Small tables with named rows and columns. After each table, cells are looked up by row and column.

Suguk.csv
,Kuv,Lolufa
Vek,137,195
Korak,122,117
Mugo,140,132
Dad,123,249
Kibo,102,159
Fozol,47,120
Sutilo,128,131

What is the Kuv of Vek in Suguk? 137
What is the Lolufa of Kibo in Suguk? 159
What is the Kuv of Fozol in Suguk? 47
What is the Lolufa of Vek in Suguk? 195
What is the Kuv of Sutilo in Suguk? 128
What is the Kuv of Dad in Suguk? 123
What is the Lolufa of Fozol in Suguk? 120
What is the Lolufa of Korak in Suguk? 117
What is the Lolufa of Mugo in Suguk? 132
What is the Lolufa of Sutilo in Suguk? 131
What is the Kuv of Korak in Suguk? 122
What is the Kuv of Kibo in Suguk? 102

Pabar.csv
,Malekup,Zar
Mupa,23,73
Levir,41,36
Zotu,51,26
Besel,90,77
Bir,43,81
Neke,95,77
Fanun,86,89
Kaz,73,96
Mano,45,41
Mibab,69,36

Fanun, Zar => 89
Neke, Zar => 77
Mano, Zar => 41
Mibab, Zar => 36
Neke, Malekup => 95
Besel, Zar => 77
Mupa, Zar => 73
Bir, Zar => 81
Mupa, Malekup => 23
Kaz, Malekup => 73
Mano, Malekup => 45
Bir, Malekup => 43
Levir, Malekup => 41

Lemeb.csv
,Dedega,Biselup,Bire
Migadi,-2,-31,-21
Zabun,-21,20,15
Rovun,55,-53,-13
Vov,-69,70,17
Zak,49,-39,5
Nibos,49,-87,-31
Lupezan,-80,32,-6
Nuf,35,-73,-26
Zodu,-26,-3,-4
Tepefav,-5,34,24
Gibofi,36,-67,-35
Meb,24,-26,-8
Meza,-28,-23,-37

Gibofi, Biselup -> -67
Migadi, Biselup -> -31
Nibos, Dedega -> 49
Nuf, Biselup -> -73
Zodu, Dedega -> -26
Meb, Bire -> -8
Gibofi, Dedega -> 36
Zabun, Dedega -> -21
Tepefav, Dedega -> -5

Table Luveki
          Rik  Pagupu  Fasu  Kagad  Vusofir   Maf
Guziram  7600    4431  1964   3737     3305  1096
Linag    1495    4187  3720   6856     5866  3130
Pena     2302    4115  2468   3587     7260  3642
Lev      5830    5047  4677   4209     2738  5085
Lanaf    6548    5581  2253   5274     3479  6077
Fis      4836    6270  8162   2526     5689  3763
Nus      5158    6851  3189   5004     2200  9236
Tef      3512    6436  2449   4533     3840  5402
Melubaf  3726    5444  2770   5159     5363  5804
Vuvila   7100    6443  7300   6296     1063  4256
Zeg      3832    6427  2078   6945     4626  6961
Bovego   4392    1476  3516   6656     2835  5014

What is the Kagad of Linag in Luveki?
6856
What is the Maf of Lev in Luveki?
5085
What is the Pagupu of Bovego in Luveki?
1476
What is the Maf of Zeg in Luveki?
6961
What is the Maf of Vuvila in Luveki?
4256
What is the Fasu of Lanaf in Luveki?
2253
What is the Fasu of Linag in Luveki?
3720
What is the Kagad of Vuvila in Luveki?
6296
What is the Maf of Melubaf in Luveki?
5804
What is the Pagupu of Linag in Luveki?
4187
What is the Fasu of Zeg in Luveki?
2078
What is the Maf of Fis in Luveki?
3763
What is the Rik of Nus in Luveki?
5158
What is the Vusofir of Nus in Luveki?
2200
What is the Vusofir of Fis in Luveki?
5689
What is the Vusofir of Pena in Luveki?
7260
What is the Rik of Lanaf in Luveki?
6548
What is the Kagad of Guziram in Luveki?
3737
What is the Vusofir of Zeg in Luveki?
4626
What is the Rik of Lev in Luveki?
5830

Bol:
         Puv  Velufo  Gebiko    Pob  Veve  Darakas
Suket  -2535   -3865    3083  -2597  -149     2776
Zofes  -2459   -3865   -1419  -2597  -149     5436
Mip     1016   -1350   -1419  -2597  6415     2776
Fefad  -2202   -3865   -1148  -2597  6147    -1775
Suku     -77   -2694   -1419  -2597  6996     2776
Lir    -2459   -3865   -5257  -1901  -149     2776
Fuzad  -2459   -2748   -1419  -2597  -149     6612
Rofub  -4074   -5172   -1194  -2597  -149     2776

What is the Pob of Mip in Bol?
-2597
What is the Puv of Lir in Bol?
-2459
What is the Velufo of Suku in Bol?
-2694
What is the Darakas of Fuzad in Bol?
6612
What is the Velufo of Fefad in Bol?
-3865
What is the Puv of Fuzad in Bol?
-2459
What is the Veve of Zofes in Bol?
-149
What is the Velufo of Lir in Bol?
-3865
What is the Velufo of Fuzad in Bol?
-2748
What is the Gebiko of Zofes in Bol?
-1419
Which row has the largest Pob? Lir

Gez
|  | Tufif | Demused |
|---|---|---|
| Kel | 404 | 235 |
| Nitab | 396 | 361 |
| Gak | 661 | 480 |
| Nafame | 519 | 618 |
| Fav | 486 | 590 |
| Bib | 253 | 630 |
| Rezulik | 547 | 249 |
| Zumi | 222 | 473 |
| Revaroz | 645 | 422 |
| Sireleg | 670 | 258 |
| Demu | 820 | 380 |
| Luvile | 621 | 611 |

Revaroz, Tufif -> 645
Zumi, Demused -> 473
Nafame, Tufif -> 519
Sireleg, Tufif -> 670
Rezulik, Demused -> 249
Demu, Demused -> 380
Bib, Demused -> 630
Gak, Demused -> 480
Nitab, Demused -> 361
Luvile, Demused -> 611
Fav, Demused -> 590
Rezulik, Tufif -> 547
Demu, Tufif -> 820
Luvile, Tufif -> 621
Nafame, Demused -> 618
Gak, Tufif -> 661
Kel, Demused -> 235
Kel, Tufif -> 404
Revaroz, Demused -> 422

Table Paked
         Bobomam  Revure  Fuzuz  Nasuliz  Piger  Zos  Pofaf  Loke
Sitin        111      92     69      129    172   91    113    74
Sef           98     117     70      120    127   75     70   105
Mikuf        170     175    108      163     67  116    104   142
Baz          110     105     85      170    139  151     42    73
Kelagat      176     124    135      174    128  119    101    83
Zam          131     160    110       96    152   79     66   114
Fazese       167     126    127      107     98  127     51   162
Lazafim      119      89     88      100    165   76    114   162
Nupot         99     193    109      150     71  105     82    80

Sef, Pofaf => 70
Zam, Bobomam => 131
Sitin, Loke => 74
Sitin, Bobomam => 111
Fazese, Loke => 162
Zam, Piger => 152
Sef, Piger => 127
Sef, Fuzuz => 70

Vur
cols = Kodavo, Kenosi, Tud, Bur, Neropos, Ded, Busaze, Ludifu
Gubo: [115, 78, 86, 193, 116, 136, 139, 177]
Nir: [126, 131, 144, 15, 137, 117, 74, 75]
Rer: [67, 58, 134, 150, 117, 120, 97, 82]
Tolub: [150, 105, 111, 45, 130, 164, 104, 109]
Zale: [107, 88, 102, 183, 127, 199, 146, 139]
Tir: [107, 77, 124, 105, 123, 93, 88, 124]

What is the Bur of Gubo in Vur?
193
What is the Neropos of Zale in Vur?
127
What is the Kodavo of Tir in Vur?
107
What is the Kodavo of Nir in Vur?
126
What is the Ludifu of Zale in Vur?
139
What is the Bur of Zale in Vur?
183
What is the Kodavo of Rer in Vur?
67
What is the Tud of Tir in Vur?
124
What is the Neropos of Tolub in Vur?
130
What is the Tud of Zale in Vur?
102
What is the Tud of Gubo in Vur?
86

Baziv:
	Gapifo	Fif	Pibuli	Zev	Mumi	Litok	Belir	Naser	Vok
Kiv	-0.544	-0.553	-0.717	0.384	-0.029	0.002	-0.207	0.667	0.416
Lep	-0.547	-0.556	-0.732	0.401	-0.043	0.011	-0.227	0.659	0.399
Vonaru	-0.577	-0.551	-0.742	0.456	-0.104	0.036	-0.289	0.644	0.371
Let	-0.566	-0.553	-0.736	0.433	-0.064	0.022	-0.256	0.659	0.383
Vesi	-0.536	-0.553	-0.708	0.360	-0.015	-0.004	-0.190	0.669	0.423
Ralugob	-0.538	-0.558	-0.714	0.377	-0.022	0.006	-0.196	0.673	0.418
Feno	-0.568	-0.551	-0.747	0.436	-0.083	0.035	-0.272	0.652	0.385
Leb	-0.560	-0.561	-0.721	0.419	-0.058	0.018	-0.245	0.663	0.393

Ralugob, Naser: 0.673
Vesi, Mumi: -0.015
Let, Belir: -0.256
Kiv, Fif: -0.553
Vesi, Gapifo: -0.536
Kiv, Vok: 0.416
Which row has the largest Naser? Ralugob

Bet.tsv
	Samap	Galediz
Siz	-0.65	0.01
Zevid	-0.40	-0.12
Rere	-0.49	-0.12
Sotogoz	0.58	0.20
Vivodi	0.20	0.16
Nakituk	-0.76	-0.14
Mis	0.18	-0.50

Samap of Mis is 0.18
Galediz of Vivodi is 0.16
Samap of Siz is -0.65
Galediz of Rere is -0.12
Galediz of Nakituk is -0.14
Samap of Nakituk is -0.76
Samap of Sotogoz is 0.58
Samap of Zevid is -0.40
Galediz of Zevid is -0.12

Table Kat
,Kab,Buket
Vosuma,5.3,6.7
Mim,8.4,1.5
Mef,4.6,2.6
Dupo,3.4,4.2
Lirova,4.7,8.2
Vuf,2.0,6.5
Gugelu,8.0,1.0
Rir,3.8,9.5
Rul,2.6,5.1
Bep,4.6,8.8
Lod,6.7,1.4
Rusif,9.1,2.8
Vali,6.1,6.6
Gafin,7.5,7.5

Buket of Mef = 2.6
Kab of Vosuma = 5.3
Buket of Rir = 9.5
Kab of Mef = 4.6
Buket of Vuf = 6.5
Kab of Rul = 2.6
Buket of Lod = 1.4
Kab of Rir = 3.8
Kab of Vuf = 2.0
Buket of Bep = 8.8
Kab of Lod = 6.7
Which row has the largest Buket? Rir

